Here is a tiny trained network, its code and every weight. The questions are about switching its units off for an input and a class, where a switched-off unit gives its printed mean instead of its output.

import numpy as np


def w(rows, s, z=0):
    codes = np.array(rows[::2]) - 128.0
    scale = np.full(codes.shape[1], s)
    scale[-1] = z or s
    return codes * scale


def f(y):
    return np.maximum(y, 0)


def log_softmax(a):
    a = a - a.max(-1, keepdims=True)
    return a - np.log(np.exp(a).sum(-1, keepdims=True))


def net(x, mask):
    res = np.array(x, float).reshape(1, 7) / 4 @ E
    y = f(res @ A[0][:, :-1].T + A[0][:, -1])
    res = res + np.where(mask, y, B[0][:, -1]) @ B[0][:, :-1]
    return log_softmax(res[-1] @ U[:, :-1].T + U[:, -1])


A, B = {}, {}
E = w([
[92,180,185,181,177,58],'x0',
[122,58,44,254,142,98],'x1',
[228,114,144,106,73,59],'x2',
[139,191,177,128,210,140],'x3',
[225,103,67,126,230,124],'x4',
[129,137,19,6,140,154],'x5',
[154,98,146,110,165,159],'x6',
],0.0084)
A[0] = w([
[162,156,178,104,99,242,127],'N1',
[36,141,100,84,147,191,177],'N2',
[102,46,88,86,75,163,147],'N3',
[94,106,175,106,55,171,253],'N4',
[101,115,68,192,178,172,196],'N5',
[150,165,151,114,102,201,183],'N6',
[45,188,206,177,154,99,185],'N7',
[202,42,150,155,137,4,188],'N8',
[151,122,98,44,167,156,164],'N9',
[119,27,97,132,68,54,200],'N10',
[136,32,73,172,2,203,197],'N11',
[184,142,101,89,86,135,116],'N12',
[153,74,158,216,80,23,229],'N13',
[225,136,104,104,149,131,226],'N14',
],0.0084,0.0049)
B[0] = w([
[163,61,170,172,137,159,188],'N1',
[126,76,164,147,70,129,216],'N2',
[177,56,115,117,61,123,197],'N3',
[44,94,255,118,47,114,225],'N4',
[34,60,194,169,152,185,223],'N5',
[148,55,159,108,84,155,183],'N6',
[31,199,178,73,142,66,247],'N7',
[183,214,107,186,142,229,226],'N8',
[103,79,103,112,153,155,200],'N9',
[125,154,95,122,73,169,213],'N10',
[115,124,132,54,71,208,241],'N11',
[207,113,123,81,199,138,167],'N12',
[105,180,79,136,135,172,255],'N13',
[123,97,111,107,224,219,205],'N14',
],0.0073,0.0099)
U = w([
[115,102,212,180,198,181,158],'0',
[80,66,131,187,159,109,90],'1',
[185,72,121,224,89,14,2],'2',
[23,94,112,167,169,167,155],'3',
[109,67,205,142,20,183,165],'4',
[181,212,53,200,148,170,110],'5',
[33,254,190,91,104,31,140],'6',
[188,95,60,25,108,139,109],'7',
],0.0073,0.0059)

Each question gives the input, the list of numbers given to net, and the class t.
The units are the neurons (one row each of A and B). Each row of codes is followed by its name. A weight is (code - 128) times the scale printed after its matrix; where a second scale follows, it is the last column's (A, B and U).
mask holds one flag per neuron, in row order. A switched-off neuron (its flag False) gives its mean, the last column of its row in B, instead of its output. The means were averaged over made-up inputs and are rounded, as every weight is.
A unit's drop is (log p(t) with every unit on - log p(t) with that unit switched off) / (log p(t) with every unit on - log p(t) with every unit switched off).
The circuit of an input: a set's keep is (log p(t) with only the set's units on - log p(t) with every unit switched off) / (log p(t) with every unit on - log p(t) with every unit switched off). Starting from the 12 units with the biggest drops (on a tie, the unit counted first), units are removed one at a time, each time the one whose removal leaves the highest keep (on an exact tie, the one counted first), for as long as the keep stays at least 0.8.
circuit, biggest first: the units of the circuit, biggest drop first
top k neurons: the k neurons with the biggest drops, biggest first
drop of u: that unit's drop, to one decimal
input [-3,-8,-5,4,-7,-8,-1], class 6: circuit, biggest first	N7
input [8,8,1,-1,-2,-4,-2], class 6: top 2 neurons	N7, N14
input [1,8,-2,-2,3,-8,-1], class 5: circuit, biggest first	N8, N13
input [-8,5,6,8,5,3,-5], class 5: top 2 neurons	N8, N4
input [-8,-8,5,5,4,-8,-6], class 0: top 2 neurons	N14, N11
input [-3,7,4,4,0,-3,5], class 5: top 2 neurons	N8, N4
input [-2,2,4,3,-2,-5,-3], class 5: top 3 neurons	N8, N13, N5
input [3,-4,5,2,3,1,-7], class 7: top 2 neurons	N5, N4
input [6,-3,0,1,-4,-4,3], class 6: drop of N13	0.0
input [5,-1,4,-1,6,3,-1], class 5: drop of N8	0.2
input [7,3,-8,4,-6,-8,0], class 6: drop of N7	0.3
input [-4,7,-3,-7,8,-7,-4], class 5: drop of N5	-0.2
